[  1   6  -2  16 -15   6  13  -5  -9   1 -12  -1   3  -7 -20  17]
M
[ -3  26   2  16  -2  -2  10  17 -15  15  -5  -1  -4  -3 -16  -1]
M
[ 16  24  -7  -5 -51   0   1 -23 -20  27  12  19  -3 -17   4  30]
M
[-18  -2   0  16  -7   5  -2   9 -12   5 -21   2 -20 -10  -1   1]
M
[ -3  21 -11  71 -21   3  -2  -2  -6  11 -14   5  -8 -11  14  -1]
Q
[-11  10 -14  -4 -30  -4   0   3 -20   5  -5  11 -18  -5  10 -10]
Q
[-13 -15 -24  -2 -19  -3  -8  -5 -12  20 -20   7  -1 -30  -7  -1]
Q
[  5  24  -1   9 -22   8 -18   6 -14  14   0   0   3  -3   5   7]
M
[-29  -5   0   8 -11   1   7  -5 -12  -4 -21   5 -28   3  -4 -23]
M
[ -3   6 -10   6 -21 -12  -5  -3  -4   9   2  33 -15  -9  10   0]
Q
[ 22  -2  12 -12  21  13   4   1   8 -30  -6   3  -6  19  15 -24]
N
[-11  17  -4  -7 -17  -2  10   2  -1  11 -13  12  -7  -1   0   4]
Q
[-27   0  24  31   3   8  20  15 -15 -10 -20  13 -34  18   1  -5]
M
[ -7   2  28  -6 -35  -5  -9   9 -18  18 -11   4   1 -19   8  -3]
Q
[ -1 -21  12  12 -27  -8   5  12 -47  66 -41 -13   1 -23   5  20]
N
[-15  -1  13   9 -27 -15  -9   2 -10  -9 -15   7   9 -18  -4  17]
Q
[-38 -35  -4   1  -9  -7   5  10   8 -26 -36  -3 -38   3 -17  -6]
M
[-11   3   0   2 -23   1  -3   3 -20  15 -15   1 -14 -12   6  24]
M
[-34 -22 -32  -2  -8 -21  -5  19  -5   0 -32   1 -12 -27  -7 -12]
Q
[  7  24   1  -7 -34  -4   7   4 -13 -39  -5   2 -26  10  20  -6]
M
[-21  -4 -22  -1 -32  -2 -12  -6   2  13 -18  14 -20 -27 -12   9]
Q
[  2 -49  -5 -11 -46   9   5   8 -19 -40  30  26   5  15   6 -12]
N
[-21  14 -36  -9 -14 -30 -12   7 -27 -27 -43  -3   3 -52   5 -34]
N
[-28   5  -5  13 -13  -2   3  -4  -7  22 -24 -10   2 -11 -17  -6]
Q
[-54  -9  37  28  18   3  20  24  -7  -3 -40   5 -29  32 -21 -13]
M
[  8   8 -25 -29 -23 -13 -19  -7 -21  47   0   4 -26  39  25 -32]
M
[-19 -34  -8  50 -51  41  -5  -1 -24  39   7  11  -7  11  21  24]
N
[-60 -21  40  39  32  -3  29  35  -1 -17 -52  -8 -18  41 -44   6]
M
[-14  -2 -19 -23 -14 -11 -16  -4 -10  13  -1   7  -7 -13  -2 -10]
M
[ 22  66 -53  -6 -15  -2  26 -34  35  40 -11  27  10 -22  33   7]
N
[-30 -24  13   0  -5   2   5   9  -9 -10 -16  12 -26   6  -5  -9]
M
[-20 -12 -14  -1 -26   3   2  15 -10  25 -10   9 -10 -19   3   1]
Q
[-11 -10 -26 -12 -32   0 -16   8   1  27   0  21  -8 -43  13   5]
M
[  2   4 -41 -29 -38  12  -6 -33 -22  36  43  17  44 -48  44   3]
N
[-20 -12 -26  -1 -37 -11  -6   1  -5   5 -16  12 -11 -20   6   1]
Q
[-20  -8 -13   3 -35  -9   4  -3 -16  11  -5  -9   1 -23   6  -2]
M
[-30 -52 -18  22  13 -24  23  23 -23 -43 -53   8 -21 -19 -11 -22]
N
[ -7 -10 -27  -6 -27 -11  36  -9 -10  13 -18   3   7 -28   3  -5]
Q
[-46  -5  13  24 -18   8   5  15  -5  -5 -25   7   0  11 -12   0]
M
[ -4  -9 -25 -11  -8  -3  -1  -8 -26  19  -9   2  -3 -25  11 -23]
Q
[-14  40   2  35 -11 -20  -5 -25 -22  47 -15  16 -15  -4 -39 -17]
N
[-27 -17 -15  -9 -33  -8  -3   9 -20  -4 -10   7 -28  -5  10  -5]
M
[ 43  70 -17 -12 -66   0 -54 -31 -35  78  87   3   0 -27  16  24]
N
[-23  -8  12  11  -5  -6  17   8 -14   3 -22 -10 -36   7 -16 -17]
Q
[-14 -28   6 -14 -14   9 -26  27  19 -12  -8 -22 -15  -5  28 -14]
N
[ -7  18  12  -3 -37   0   3   9 -37  16 -19 -10 -17   2   8  24]
N
[-14  -3   0   9 -43  13   6   1 -16 -14  -2  15 -18 -27  10  28]
M
[ -6   1 -19 -10 -26   6  -1   5  -9  17  -7   6   7 -23   1   9]
Q
[ 10  11  -5 -14 -31   1  -1  20 -12  14   7   3   3 -13   6   4]
M
[-14  16 -13 -24 -34   8  -3  -3 -19   0  -4   7  -9 -19  13  12]
M
[  9  44  11  14 -20   2  -8   2 -21  36   7  -2 -18  -2  -2  11]
Q
[  8   4 -43 -36 -56   0  -7 -29  -9  23   2   4  -1 -49  28  10]
Q
[ -2  11  34   2 -38  17  18   6 -31  -8  14  12 -10  20  14  -2]
M
[-22 -19   8  16   7   4  10  -3  -8  -6 -29   3  -6  -3  -8 -15]
M

[ 21   5   5 -15  -5  23  14 -38 -18  10  -2   2  -4  15   5  -2]
mp
[-26  -5  -4  15   0   7  -1  -5  23  -7  12   2   4 -11   0  15]
jm
[-29  -4 -15  -2 -12   0  -1   9   5  -8   1  -7  -4  -9   0 -10]
jm
[ -3   2   9   4  23   4   4 -11   6  -4 -11  -2 -11  11   2  13]
mp
[ 52   2  14 -14 -22  -3  10  15 -22  27  22   5  -5  -6 -13 -26]
qt
[-14  -9   4 -20  -5 -11  -6  12  41  19  13   8 -17  41  15 -10]
mn
[ 15   3  21  19  12  20   3 -23  -5   9  -2  -9  -1 -17   3   5]
tp
[ -4   3 -21   3  -6 -14  -1 -14  20  -6 -12  10   2 -13   5   3]
dc
[-38  -7  17  35  25   2   4   0  25   2  15  -1   0 -17  -4  21]
Mq
[  2   5  16  11  12 -14  -9 -21  24  11   3  15 -22 -15   2   7]
dc
[ -3  -2  -1  -4 -16   4  -6   1  13   3   4  16   0  -6   6   5]
jm
[ 23   5  12  22  20  -4   4 -11  -6   2  11   0  -9   1  -6  10]
Sr
[-37   0  38  58  87 -48  14 -40  39  17  -3  16 -24 -17  16  21]
Nf
[  7 -10  48  40  48   1  15 -35   5  19   8   4 -18 -15  11  10]
tp
[ 12  -2  12  -5  16  21  -8 -21   8   9   6  16  -4 -13  -8  -1]
hq
[-11   5 -36  20  18 -19  -2 -13  47  -1  -8  13   6 -17   0  12]
dc
[ 17  -9  17   0  -3   6  -1  -4   8  21  12  11 -12   8  -6  -4]
jm
[  7   2  26  31  22   9   4 -19   2   1   9  -1  -5 -21  -4  12]
tp
[  3  11   0  14  44 -27   7 -15   7   6  -9   1  -7   0   0 -12]
Jb
[-11  -4   8  18  21  -6   2  -4  18   3 -31   3  -9 -13  -4  12]
jm
[-43  -7  20 -24   1  32  -8 -11  14   9  -4   4  -8   4  16   1]
mn
[-16  -6   8  23  33 -21  11  -8  15   1  -2  -8 -13   4   3  14]
Jb
[-27  -7  56  18  37 -46   0 -17   6  30  -5  -5 -40  -5  15  14]
mn
[ 28   7  45  -3  -5   9  -1 -24  -8  30   6  13 -32  -1  -6   7]
jm
[-46 -10   2   6  13   9  -2  10  22   5  -2   7   4   5  19   6]
mn

[ 15  24  16  19 -13 -21  -9  -7 -13   8  -7   8  10  -8  36  21]
T
[  2   6   7 -59  -4   8 -14 -14 -37 -22  -9  -8  14 -27  22  -8]
B
[ -4 -24  -4  47  -8 -25  -8  21 -49 -10   5  -5  12 -26  66 -64]
P
[ -7 -17   5 -71  -2 -34  18  -1 -58 -14  -3  19  29 -26  31 -21]
T
[ 19   0  -2  40  -4  -4  15 -19  -3  -9   7  11  16 -59  30 -41]
A
[-22 -16  -1 -23   3 -29   2   3 -13 -14   2  13  13 -18  69 -44]
P
[-20 -11 -14 -34   7 -21  35  10 -21 -17  -2   3  15 -23  -1 -32]
A
[ 14 -15  -1  16  11 -22   6 -12 -19 -15   2 -29  -5 -50  72 -37]
A
[-12   4 -10 -48   1 -61  21  -7 -38 -12  -6  15  26 -23  57 -18]
T
[  6 -34  -1   9  -6  17  20  -7  -3  -4 -16  -5   9 -46  13 -16]
A
[  2   0  -1   4  -6   7 -22   3 -20 -24   2  -2  13 -38  54 -20]
P
[  0  -2  -3  23  -6   2  -7  23 -41 -19  -3 -23  37 -21  31  -7]
P
[  6 -32 -13 -27  -1 -48  34 -10 -19 -18  -1 -12  -3 -20  55 -31]
A
[ -5 -36 -20 -16   0 -21  36  10 -36 -21  -2 -18  30 -38  32 -19]
A
[ -3 -32 -24  40  -1  -9  -8  15 -35 -31 -14 -15  17 -16  73 -26]
P
[ 13  -7  -8 -12   4 -21  15 -38 -15 -26  -8 -14  -3 -34  60 -15]
A
[ 10  -6   1 -47   1 -35   0  -8  10 -16  -8  -5  25 -24  22   6]
B
[ -7 -39  12  53  -8 -14  -3  49 -35 -21   3 -13  19 -48  69 -42]
P
[ -1  -9  -9 -32   0 -57   4  -1  -8  -7   3  24   9 -15   0 -21]
S
[ -2 -37  -9 -51   4 -30  31 -21 -17 -15 -11 -11   3  -6   3  21]
A
[ 31  -2   7   4   3 -59  16 -18 -14 -25 -10  31  25 -21  95 -23]
T
[-18   4  -8 -49   8 -18  29  -9 -15 -11 -15   5  11 -47  14 -28]
A
[ -5 -19  -6 -33  -8  -5  15 -15 -17 -13  -2 -24   8 -12  90 -20]
P
[  2  -9   4 -31  -3 -86   5 -12 -21 -25  49  -4   5 -22  41 -13]
B
[-15 -13 -10 -46  -1 -32  18  -6  -9 -35  -2   3   4 -13   5 -15]
A
[-17 -20 -14  -8   0   5  15   9 -40 -26 -14 -33  23 -21  32  -9]
P
[-11 -25 -18  -4 -14 -20  29  -8  -1  -7  -1   0 -21  -7 -27 -45]
A
[ -4 -29   5 -78   4 -29 -10 -27 -17 -17   6  17  12 -18  15   3]
B
[ 12 -23   1 -42   5  -5 -36  -2  -7 -13 -13  -9   8  -3  20  10]
B
[-37 -18   9   7  -4 -11 -19   4 -31 -17  -1 -24  20 -16  51  -4]
P
[ -7   8  -3 -62   2 -71  22 -18 -44 -17  -4  15  22 -19  68 -43]
T
[ -9 -24   1 -58   1 -13  -7  -3 -14 -25  -7 -32  -9  -3  34   3]
B

[ -7  13  -1  10  -3  -5   3  -9   6   8   5   2 -13   0  -5   4]
X
[ -3  11  -1  10   3  -3   4  -3   4   4   5   0 -12   2  -5   3]
X
[ -6  -3   7 -10  10  -1 -15  -9 -14  -5   6  -8  -7  10   2   1]
D
[ -3   5  -2  19 -16   4  12 -13  12   0 -11  15  -6 -19  -7 -13]
U
[  2   7  -9   4 -11  -8  21  -3  26  12   3   7  -1 -27  -8   8]
U
[ -2   7 -10   3  -5 -14  14  -3  32  15 -12  -3   1 -20  -5   1]
U
[ 1  0 -3 -1  4 -4  4  2  8  1  2 -4 -2 -3  2  2]
H
[  2   0  -3   1  20  -3   5  17  -6  -9 -12  -2  -9   5  -3  -3]
R
[  0  -9   5   1  21  10  -1  13 -24 -20 -26   8 -13   2 -11 -15]
R
[-20  10   4  27  -2  -1 -18 -19  -7   2 -29  -9 -10  33  15 -27]
X
[ 2  1 -2  3 12 -4  5  3  2 -5 -7 -5 -7  0  0 -3]
H
[ -3   3  -3  14 -13   3  13 -17  15   3  -5  12  -6 -20  -9  -9]
U
[-6 10  4 15  2  0  0 -2 -2  2 -7 -4 -9 15  6 -8]
X
[  0   6  -8   2  -9  -8  15  -8  24  11  -1   7  -4 -28  -8   2]
U
[ -4   8   0  14   7   0  -1   6  -8  -1 -10  -1  -6  19   5  -8]
X

[ -8  -5  19   4  13 -13  13  12  21   3   9 -24 -15   2  21 -11]
V
[  3   7  18  11  -8  20 -10  -4 -39   6   4   0 -17  13   2  16]
L
[ -5 -13 -12   5 -25   3 -14  -5 -12  -6  -5 -56   3  -3   6  -6]
F
[  4 -12  -3   7   5   2  10  -5  13  23   6 -16 -18  -6  11  -2]
V
[  6 -23  14  30  -5  -6 -45 -13 -31   1   3 -14 -49   7  28  20]
G
[  3 -13  -6  14  -2  -7 -19   4 -20   3  -7 -23 -16  10  13  11]
F
[ -7  -3 -12  -6   0   8  12  17 -15  16   8   1 -10   0  -9  -2]
W
[-24  -7  13  14  19  -2   1   6  18  14   6 -17 -22   2  12   9]
J
[  0 -23  -4  26   1  -3   9 -13 -11  17  -3 -30 -42   4  22  25]
V
[  4  -8   4  17 -19  -2  -5   4  -3  28 -29   2 -15  -2  -6 -10]
G
[ -9 -16  10   7   1   9  29   0 -29  24  -2 -22 -25   3  28   1]
K
[  0   3  -6   7 -13 -12  -2  14 -43  23   3  -5  -2   0   0   4]
G
[ -1 -12   5   4   4 -17 -19   0  13   8  11   1 -26   2   0   7]
V
[  0 -12   7  13 -12  12 -18  -9 -18   8 -11   5 -40   1  16  29]
L
[ -7 -21   9   9   0   6  11  -6  -4   9  -1 -14 -33  -3  28  28]
C
[  2 -13  -4  11  -1  -3  -4   0   8  10 -11 -22   3  -2   3  -9]
F
[ -7 -20  -6  14 -13   9 -30  -1 -24   7  13  15 -38  -8  11  17]
E
[  9  -7  -3  -1   3 -42 -23  10  -4  -1   6 -24 -25   7  12  10]
F
[  1   3 -18 -22  12 -29 -25  14  81  34  11  60  -6 -16 -26  11]
K
[ -7  -7   4   0  20  -7  -4   2   2 -25   9  -8 -27   3  27  22]
V
